Each row has a name. Each piece below is followed by the name of the row it came from, unless a question asks for something else. Each question is about the rows just above it. Some pieces are copies with a little noise.

[146 136 130 142 149 189 106 159 144 131 112  78 116 118 132 139  90 103
 138 173 138 136 130 124 136 167 122 146 140  95 141 125 140 143 155 154
 154 146  95 133 113 109 110 125  98 143  94 103 131 127 133 107 131 170
 134 157] : Dil
[122  99 139 151  88  60 176  84 116 127 130 199 157 129 119 121 196 180
 131  83 134 114 141 139 144  85 151 111 128 190 136 155 113 128 120 125
 112 117 178 149 160 131 168 138 179 112 189 182 131 149 102 156 132  84
 126 105] : fuloz
[153 139 130 147 158 210  98 168 147 134 106  61 112 114 132 145  76  94
 141 189 142 141 130 122 138 181 119 151 146  84 146 123 143 149 164 165
 164 152  82 135 109 102 106 122  86 147  84  95 134 127 136 101 134 184
 138 167] : gup
[115 101 124 135  96  45 165  70  97 135 135 206 146 130 113 125 190 175
 120  70 123 118 131 131 127  73 143  99 128 186 129 136 102 119 104 113
 103 105 174 134 167 141 178 124 172  95 189 179 136 141 113 164 134  67
 128  90] : Risi
[117 110 108 123 119  51 147  65  81 151 139 202 132 132 110 139 173 163
 112  72 116 131 123 123 112  75 134  91 138 174 129 112  94 117  97 111
 106  98 161 120 176 152 192 107 155  81 182 171 150 135 134 172 142  62
 138  82] : ruku
[141 102 134 156  84 190 112 132 131 151 168 189 149 136 139 112 144 116
 139 126 121 119 148 122 179 120 176 160  88 182 105  84 131  83 128  99
 117 130 125 138 199 180 128 178 196  85 111 157 114 113 155 151 131  60
 129 127] : vuluv
[124 122 172 147  81 129 166 160 181  85 128 124 161 134 146  89 159 145
 148 133 145 101 148 152 165 135 148 156  99 145 122 185 158 131 147 127
 124 151 156 158  94 110  77 109  89 144 130 135  89 138  86 101 104 154
 103 155] : nazo
The row with [178 196  85] is
vuluv
The row with [147  81 129 166 160 181  85 128] is
nazo
find: [117 108 110 122 119  49 146  65  80 151 138 203 134 133 111 140 174 163
 112  71 117 131 122 125 110  75 134  92 139 174 128 112  93 116  98 110
 107  98 161 119 175 154 192 108 155  80 180 171 151 134 133 175 146  63
 138  83]
ruku
Put [112 189 182 131 149 102 156 132  84 126 105 122  99 139 151  88  60 176
  84 116 127 130 199 157 129 119 121 196 180 131  83 134 114 141 139 144
  85 151 111 128 190 136 155 113 128 120 125 112 117 178 149 160 131 168
 138 179] back in order: which row is it?
fuloz

[ 79 144 140 117 138  87 138 143 128 149 143 152  69 107 131]  kiso
[157 130 165  71  72 146  80 158  99 125  62 121 159 169 163]  befad
[159 167 157 104  97 164  96 150  97 128  96  84 145 178 154]  murug
[123 145  72 146 148 132 149  75 159 143 150 187  79  68  69]  Tor
[ 87  69 138 137 152  79 144 143 128 107 140 149 143 117 131]  Komi
find: [123 148  72 144 147 134 150  73 157 141 152 185  79  69  71]
Tor
[157 130 165  71  72 146  80 158  99 125  62 121] is in which row?
befad
[ 69  79  87 107 117 128 131 137 138 140 143 143 144 149 152] is which row reordered?
Komi

[163 128  78  99 152 115 201] -> tonof
[103 174 174 122 177 156  80] -> Fimu
[114  68 128 198 136  91 145] -> riv
[103 155 174 122  80 177 174] -> derut
find: [ 68 128]
riv
Put [ 80 156 177 122 174 174 103] back in order: which row is it?
Fimu
Put [174 156 177 174 122  80 103] back in order: which row is it?
Fimu
Which row holds [114  68 128 198 136  91]?
riv
[155 174 122  80 177] is in which row?
derut
find: [114  68 128 198 136]
riv

[ 69 102 207  69 206  95 147 141] -> Rul
[165 144 134  91 157 155 144  94] -> Mifer
[ 69  95 148 206  69 207 102 141] -> piz
[ 69  95 148 206  69  67 102 141] -> zup
[165 144 134  91 157 119 145  96] -> notug
Which row holds these entries in another order? [ 69  69  95 102 141 148 206 207]
piz
Where do [165 144 134  91 157 119 145  96] appear?
notug
find: [144  94]
Mifer
find: [ 69 103 208  68 207  95 147 141]
Rul

[126 179 142 169 107 112 127 138 151 142 130 108 110 103 162 151 134] = Zitok
[129 149 130 192 134 179 124 142 108 151 107 144 169 119 109 112 136] = vumo
[107 107 169 179 142 112 119 136 144 109 149 129 124 130 192 134 151] = Fadi
find: [151 134]
Zitok
find: [107 107 169 179 142 111 119 136 144 109 149 129 124 130 192 133 151]
Fadi
find: [179 142 169 107 112]
Zitok
[107 107 109 112 119 124 129 130 134 136 142 144 149 151 169 179 192] is which row reordered?
Fadi
[108 110 103 162 151 134 126 179 142 169 107 112 127 138 151 142 130] is which row reordered?
Zitok

[162 123 114 176 151  98 160  76 155 132 123 100  81 141 137 120 121 120
 130 166  80 165 137 186 113 147 112 123 105  98 141 131  90 150 129 104
 152 108  96 152  60 130 122 111] -> penas
[121 147 114 119 114 130 156 100 103 155 103 101 131 111 109 177 129 181
  83  75 187 165 175 143 131 152 117 116 172 134 158 116 172  90 141 103
 111 158 131  77 161 179 133 101] -> zezi
[115 135 112 119 135 127 139 111 118 144 117 119 129 116 126 141 136 156
 113  98 153 152 151 140 130 142 119 126 144 132 141 122 149 112 134 104
 128 126 111 122 144 144 136 138] -> nezi
[152 186 121 141  98 112 167 120 100 147 130 123 176 122  60 132 104 129
 120  96  76 130  80 162 131 150  90 105 123 113 111 108  98 165 160 123
 155 114 137  81 141 151 137 152] -> Dap
[170 146 162 160  64 140 136 138 112 118 127 112 140 127  99 182  95 138
  99 128 158 106 135 108 128 118 148 106 170 133 134 119 138 104 126 134
 139  88 114 171 109  93 136 170] -> segag
[ 96 104 105 113 186 120 108 130 151 123 141 160 122 132 166  60 152  98
 176 152  76 131  98 137 129 123 120 150  80 121 111 137 100 165 123 142
 112 162 155  90 130 147 114  81] -> Tib
[108 136 182 162 170 127 138  64 127 112 106 171 134  95 126 114 128 158
 109  99 138 148 138 104 136 119 140 134 160  93 170 139  99 134 118 128
 146 112 140 170 118 133 106  88] -> Gobup
find: [162 123 114 177 151  98 160  78 157 133 123 100  82 140 138 120 120 119
 130 165  80 165 137 186 113 148 111 122 105  97 141 131  90 150 129 105
 151 109  96 152  60 130 121 110]
penas
Put [ 60  76  80  81  90  96  98  98 100 104 105 108 111 112 113 114 120 120
 121 122 123 123 123 129 130 130 131 132 137 137 141 142 147 150 151 152
 152 155 160 162 165 166 176 186] back in order: which row is it?
Tib
find: [166  80 165 137 186]
penas
[111 122 130  60 152  96 108 152 104 129 150  90 131 141  98 105 123 112
 147 113 186 137 165  80 166 130 120 121 120 137 141  81 100 123 132 155
  76 160  98 151 176 114 123 162] is which row reordered?
penas
find: [115 135 112 119 135 127 139 111 117 144 116 119 129 116 126 141 135 156
 113  98 153 152 151 141 130 142 120 125 144 133 141 122 148 112 133 104
 127 127 112 123 144 144 137 137]
nezi
find: [152 185 121 139  98 111 167 120 100 146 131 123 176 121  60 133 104 128
 120  96  76 131  80 164 132 150  90 104 123 112 112 107 100 164 160 123
 156 113 136  81 139 152 138 151]
Dap
Which row holds these entries in another order? [139  88 114 171 109  93 136 170 170 146 162 160  64 140 136 138 112 118
 127 112 140 127  99 182  95 138  99 128 158 106 135 108 128 118 148 106
 170 133 134 119 138 104 126 134]
segag

[142 138 140  96 117 112 161  91 122 121 140 156 138 121 104 130 117 139
  93 118  82 143 139 129 160 156 101 192 122 109 111 107 106 124 124 136
 124 146 105 117 164 156 138  88  95 151 121 139 155 133 119 150 162 139
  94 114 125 124 113 119 133 120 132] = kig
[156 131 120 167 126 106 138 128 118 127 120 113 167  98 112 110 150  85
 133 112 102 116 119  88  85  99 117 104 143 162 133 140 142 165 124 128
 137 151 120 151 136 108 133 130 134 119 124 149 144 192 150  99 125 154
 107 114 143 126  95 124 126 119  93] = tova
[152 142 123 168 133 113 120 116 118 129 121 113 172 101 120  99 148  93
 129 106  99 119 120  71  88 108 104  98 156 155 139 143 142 168 116 128
 136 146 123 151 137 106 126 117 146 130 110 151 129 187 159 106 125 160
 112 119 145 117 101 132 130 110  99] = Seb
[156 122 117 162 119 101 151 136 118 125 121 117 160  96 104 124 140  82
 138 119 106 114 121 107  88  94 132 112 129 164 124 138 143 156 133 124
 139 155 120 150 133 111 139 140 122 109 138 146 156 192 142  95 124 162
 105 113 139 139  93 117 121 130  91] = bavel
[156 131 120 167 126 106 138 128 118 127 120 113 167  98 112 110 145  85
 133 112 102 116 119  88  85  99 117 104 143 162 133 140 142 165 124 128
 137 151 124 152 136 108 133 130 134 119 124 149 144 192 150  99 125 163
 107 114 143 126  95 124 126 119  93] = Lag
[156 126 119 166 122 102 146 133 120 126 120 115 162  98 106 116 144  83
 137 115 106 115 120  98  87  96 124 107 137 163 129 137 144 161 129 124
 137 153 121 151 134 109 136 136 129 114 130 148 150 193 147  97 123 162
 106 113 142 133  93 122 123 129  91] = los
[128 131 167 127 143 119 144 124  85 114 149 192 137 162 112 105 128  95
 113 133 126 134 151 145 126 108 126 107 117  85 150 124  98 138 110 140
 130 163 120 143 119 124  93  99 133 118  99 120 106 119 142 152 165 133
 167 102 112 156 116 124 136  88 125] = muno
[156 137 121 167 130 109 132 123 119 127 119 114 170  99 115 104 148  89
 131 108 101 117 121  78  87 102 110 100 150 159 136 140 142 168 120 126
 137 149 123 153 135 106 130 123 139 125 117 151 137 191 154 102 123 160
 108 117 145 122  97 129 129 116  95] = mig
[121 113 172 101 120  99 148  93 129 106  99 119 120  71  88 108 104  98
 156 155 139 143 142 168 116 128 136 146 123 151 137 106 126 117 146 130
 110 151 129 187 159 106 125 160 112 119 145 117 101 132 130 110  99 152
 142 123 168 133 113 120 116 118 129] is which row reordered?
Seb
[107 124 156 151 132 104 119 139 117  93 124 160 140 119 118 164 156 139
 156 101 146 162 109 121 136 125 112 140  88 117 150 192 124 138  95 121
 114 139  94 121 143 113 129 124 139 120 133 162  96 117 133 106 142 105
 130 138 111 138 122 122  91 155  82] is which row reordered?
bavel
[ 85  85  88  93  95  98  99  99 102 104 106 107 108 110 112 112 113 114
 116 117 118 119 119 119 120 120 124 124 124 124 125 126 126 126 127 128
 128 130 131 133 133 133 134 136 137 138 140 142 143 143 144 145 149 150
 151 152 156 162 163 165 167 167 192] is which row reordered?
Lag

[175 134 112  79 128 167  86  75] : sike
[121  89 151  50 123 132 132 130] : gufed
[111  72 108  78 122 110  82 117] : pob
[122 173  86 100 136 136 167 124] : ped
[133 109 107  69 107 181 114 137] : malan
[117 122  78  82  72 108 110 110] : Rago
find: [124 175  84 100 135 135 165 128]
ped
[111 117  78 110 122  82 108  72] is which row reordered?
pob
Where do [78 82] appear?
Rago
find: [116 122  78  81  72 107 110 110]
Rago
find: [121  88 150  50 123 132 133 130]
gufed

[154 123 128 152 128 116 123 147 142 123 137 129 128 110 106 100 119  74
 107 115 131  73 144 121 157 102]  bodat
[153 128 128 145 181 118 115 143 142 124 132 131 129 110 109 128 120 128
 128 122 128  73 145 121 158 102]  disot
[150 123 102 143 183 111 107 154 145 135 129 125 139 115 128 128 118  74
 100 115 125  66 164 128 156 128]  Fir
[128 145 130 142 202 124 128 145 147 109 110 158 131 108  97 122 135 128
  91  92 128 128 128 116 158  76]  bef
[150 123 102 143 183 111 107 154 143 135 129 125 139 115 128 128 118  74
 106 115 125  66 164 128 156 128]  Disom
[153 119 112 162 182 128 105 161 147 129 122 128 134 110 115 110 132  70
  84 106 128  66 143 133 158  93]  volop
[150 128 101 139 181 119 128 142 128 122 125 128 128 128 111  98 120  73
 102 121 139  72 128 119 159 128]  zotu
[129 182 153 143 110 158 119 122  93 133 147 112 134 161  66 128 162 128
 105 115 128 132 106 110  84  69]  dubek
find: [150 123 102 143 183 111 107 154 145 135 129 125 139 115 128 128 118  74
 100 115 125  66 164 128 156 128]
Fir
Put [182  93 115  84 153 162 122 147 128 161 143 110  70 133 119  66 112 110
 132 158 128 129 128 106 134 105] back in order: which row is it?
volop
find: [151 119 114 159 181 127 106 163 148 129 122 128 132 109 115 110 130  69
  85 105 128  67 143 133 158  91]
volop

[132  82 192 185  67 128  66 141 103  68 125 151 146  84  69  90  81 144
 161 105 181 174  76  63 131 131 187  98 103  89  77  74 147  91 167 175
  80 190 134  68 153 190 156  64 172 183 178  92 163 127  80] : Bes
[160 136 127 116 125  77 122  69  73 134  71 134 135 110 110 173 128  93
 127 194 192 189 138 114  67 186 190  77 172 125 179  87 128 161 158 177
 110 113 150  69 184 177 189 101 135  76  62  88  91  79 117] : tebi
[103 124 130 107 106  81 191 110  87 120 127  96  82 144 160 186 112 134
  82 156 147 178 105  90  84  98 166 148  92 142 169  75 176 192  81 181
 160  99 154 148  77 106  72 102  70 166 178  96  93  80 188] : Vavid
[112  88 129 180  92 130 178 144 189 131 168 169 109 153  96 185  85 124
 174 115 166 132  64  77 155  80  68 191  97 115 131 188  85 189  71  92
 140 192 116  95 131 159  98 155 158  82 162 179  84 107 178] : gizif
[ 70  79 167 189 188  92 135 107  92  74 136  75 179 129 129  83  80  97
  70  92 118 139 100 108 140 105  91 183 103 181  95 178 114 118  70 183
 111 102 116  88 194  74 144 173 160 128 132 176 159 169 184] : foz
[105  98  80  95 136  63 147  85  62 152 112  65 159 167 126 179 133 110
  63  93  80  80 157 160 172 157  85  98  68  83 157  78 139  73  94 169
 110 119  72 100 111 121  81 124 182  70 109  85  79 119  86] : rud
[141 176 162 189 165 106 119  70  80 167 189 188  92 135 107  92  74 136
  83  69 190  68 101 182 137  96 120 144 133  62 188  76 158 140 175 140
  96  66 186 147 127 183  82 118 185  80  66 133 136 127 173] : nerad
[173  76  67 110 135 128 150  79 172  73 101 177 135 190 194 138 110 114
  69 113 122 125 177 186 137 184 116  93 189  87  62 127  88 117  91 179
 160 134  77 158 110 189 128 134 192 127 125  77  69  71 161] : gemul
[118 185 112 106 109 151 161  84 110 101 156  92 183 116 152 167 168 100
 133  84  63 164 114 177  75  77 125 115 182 187 108 138 121 132 192 113
 184 131 126  84 186 164 113 191 118 193 192  82  67 135  77] : pok
Which row holds these entries in another order? [117  79  91  88  62  76 135 101 189 177 184  69 150 113 110 177 158 161
 128  87 179 125 172  77 190 186  67 114 138 189 192 194 127  93 128 173
 110 110 135 134  71 134  73  69 122  77 125 116 127 136 160]
tebi
find: [ 69 184 177]
tebi
[161  71  69  77 125 127 192 134 128 189 110 158  77 134 160 179  91 117
  88 127  62  87 189  93 116 184 137 186 177 125 122 113  69 114 110 138
 194 190 135 177 101  73 172  79 150 128 135 110  67  76 173] is which row reordered?
gemul
[ 70  80 167 189 188  92 135 107  92  74 136] is in which row?
nerad

[134 172 138 184 110 194 187 132 150]  Goze
[117  98 167 168 160 145 146  98 139]  fasi
[183 138 168 112 132 149 179 189 131]  zun
[117 103 162 165 155 145 146 101 139]  Bol
[132 168 138 180 112 189 183 131 149]  fol
[113 109 128 104 144  99 106 129 127]  Nak
find: [149 179 189]
zun
find: [112 189 183 131 149]
fol
find: [132 169 138 180 112 188 183 130 149]
fol
find: [111 106 127 103 145  98 109 129 128]
Nak
Put [131 189 149 168 112 183 180 138 132] back in order: which row is it?
fol

[176 126  95  48 181 174 115 137] -> fede
[135 185 147 169 113 144 186 105] -> Dav
[181 172 181  95 174  48 158  81] -> tik
Where do [181 174] appear?
fede
find: [ 95  48 181 174]
fede
find: [147 169 113 144 186]
Dav
find: [134 184 147 168 110 143 187 105]
Dav
find: [95 48]
fede

[140 126 123 111 140 136 125 125]  vilos
[130 110 116 114 134 124 106 140]  Pup
[ 98 139 148 194  85 102 142 126]  salav
[129 152 143 148 119 128 153 109]  Mul
[120 130 143 147 117 116 134 113]  siv
find: [127 153 144 148 120 129 154 108]
Mul
find: [140 127 123 111 140 135 125 125]
vilos
[143 113 120 134 147 117 116 130] is which row reordered?
siv
The row with [126 123 111 140 136 125] is
vilos

[164 148 167 125 154  87]  Nug
[173 118 114 118  87 116]  Nep
[113 118  87 125 154  87]  silab
[101 139 112 143 144 180]  kego
[173 118 154 118 101  59]  Suma
[154 118 173  60 101 118]  mim
Which row holds these entries in another order? [ 87 118 114 173 118 116]
Nep
The row with [114 118  87] is
Nep
[ 59 101 118 154 118 173] is which row reordered?
Suma
Which row holds these entries in another order? [139 143 144 112 101 180]
kego

[112 154  51 112] -> ser
[121 187 128  78] -> Nar
[112 189 123  83] -> gaz
[128 158 112  51] -> bapig
find: [112  51]
bapig
find: [112 187 124  84]
gaz

[150 142 178 148 134 124 131 134 124 124 141 139]  povub
[120 142 178 148 134 124 131 134 124 124 141 139]  Fevud
[124 134 148 131 124 142 139 124 178 142 134 120]  kepib
find: [120 142 178 148 134 124 131 134 124 124 141 139]
Fevud
Which row holds these entries in another order? [131 124 120 124 141 178 134 134 142 148 124 139]
Fevud
[150 142 178 148 134 124 131 134 124 124 141 139] is in which row?
povub
Put [139 141 124 124 134 131 124 134 148 178 142 120] back in order: which row is it?
Fevud
find: [152 142 180 148 133 125 128 135 123 123 141 139]
povub
find: [124 142 139 124 178]
kepib

[162 204 193 157 158 146] -> kenuf
[116  70 123 158 115 122] -> vofu
[130 170 100  87 134 172] -> sos
[122  70 116 115 122 158] -> laza
[ 70 115 116 122 122 158] is which row reordered?
laza
Which row holds these entries in another order? [115 122 116  70 123 158]
vofu

[141  58 124 119 115 122 133 155 131 134 136 124 125 125 128 117 115 127
 126 125 115 127 143 127] -> nali
[145 133 136 155 119 115 131  58 124 134 124 122 125 120 135 130 126 127
 135 130 132 128 114 103] -> pid
[131 107 121 118 125 127 116 133 123 137 113 128 124 129 119 109 121 128
 142 130 140 125 129 130] -> nutap
Which row holds these entries in another order? [133 155 131 134 136 124 125 125 128 117 115 127 126 125 115 127 143 127
 141  58 124 119 115 122]
nali
[ 58 124 119 115 122 133 155 131 134 136 124] is in which row?
nali
[126 125 115] is in which row?
nali
find: [141  58 124 119 115 122 134 155 131 134 136 124 125 124 129 117 115 127
 126 125 115 127 143 127]
nali
find: [133 136 155 119 115 131  58 124 134]
pid
find: [146 133 136 154 118 116 130  60 122 134 124 123 124 121 135 131 126 127
 136 129 131 128 116 102]
pid

[173 172 128 164] : doz
[127 130 123 146] : visef
[173 172 128 189] : fivo
Which row holds these entries in another order? [127 146 123 130]
visef
Which row holds [173 172 128 189]?
fivo
find: [127 130 122 145]
visef

[134 119 128 124 130 124 126 125 127 122 133 120 116 132 118 117 129 122
 123 137 125 127 124 132 121 135 127 122 136 126 125 129 135 129 128 124
 130 132 130 129 129 120 123 141 132 129 121 144 123 130 128 132 131 122
 129 134 123 129 125 139 133 132]  Fav
[124 131 115 135 124 129 127 138 124 130 129 127 118 128 122 130 123 124
 152 125 135 131 129 120 127 130 128 129 121 119 133 135 134 128 133 131
 124 130 128 133 124 128 124 125 128 133 135 122 139 131 133 123 123 125
 124 115 132 113 122 138 123 122]  fure
[128 128 128 128 128 128 128 128 128 128 128 128 128 128 128 127 128 128
 128 129 128 128 128 128 128 129 128 128 128 128 128 128 128 128 128 128
 128 128 128 128 128 128 128 129 128 128 128 129 128 128 128 128 128 128
 128 129 128 128 128 129 128 128]  nese
[127 130 128 129 128 129 128 128 128 129 127 129 130 127 130 130 128 129
 129 127 128 128 129 127 129 127 128 129 127 128 128 128 127 128 128 128
 127 127 128 128 128 129 129 126 128 128 129 125 129 128 128 127 128 129
 128 127 129 128 128 126 127 127]  vod
[127 129  85 151 115 133 123 162 116 135 132 123  96 129 108 137 113 115
 209 119 151 137 130 100 126 135 129 131 104  97 144 151 148 129 146 138
 114 134 126 146 115 128 115 116 126 145 153 106 165 138 146 111 112 118
 115  86 142  78 107 161 112 109]  vel
[165 138 146 111 112 118 116 126 128 124 131 123 121 130 121 121 129 124
 125 133 126 127 126 131 124 132 128 124 133 127 126 129 132 129 128 125
 129 130 129 129 129 123 125 136 130 128 124 138 125 129 128 130 130 124
 129 132 125 129 126 135 131 131]  geros
[129 127 133 126 129 128 128 124 129 127 128 128 131 128 130 127 130 130
 119 129 126 127 128 131 128 127 128 128 131 131 126 126 126 128 126 127
 130 127 128 126 129 128 130 129 128 126 125 130 124 127 126 130 130 129
 129 132 126 133 130 125 130 130]  reve
[129 127 131 127 129 128 128 126 129 128 128 128 130 128 129 127 129 129
 122 129 126 127 128 130 128 127 128 128 130 130 127 127 127 128 127 127
 129 128 128 127 129 128 129 129 128 127 126 129 126 127 127 129 129 129
 129 131 127 131 129 126 129 130]  Zaro
find: [128 128 128 128 128 128 128 128 128 128 128 128 128 128 128 127 128 128
 128 129 128 128 128 128 128 129 128 128 128 128 128 128 128 128 128 128
 128 128 128 128 128 128 128 129 128 128 128 129 128 128 128 128 128 128
 128 129 128 128 128 129 128 128]
nese
Where do [165 138 146 111 112 118 115] appear?
vel
find: [129 127 133 126 129 128 128 124 129 127 128 128 131 128 130 127 130 130
 119 129 126 127 128 131 128 127 128 128 131 131 126 126 126 128 126 127
 130 127 128 126 129 128 130 129 128 126 125 130 124 127 126 130 130 129
 129 132 126 133 130 125 130 130]
reve
Where do [142  78] appear?
vel

[169 135 154 148  77 156 159  76  65  75] : sek
[156 159  77 154 148 169 135  76  91  81] : der
[111 167  82 163 137 167 180  83  65 110] : ses
find: [110 167  81 164 138 166 182  82  64 109]
ses
find: [156 159  77 154 148 169 135  76]
der
Which row holds [154 148  77 156 159  76  65  75]?
sek
find: [ 77 154 148 169]
der
find: [169 135 152 148  78 156 158  76  65  74]
sek

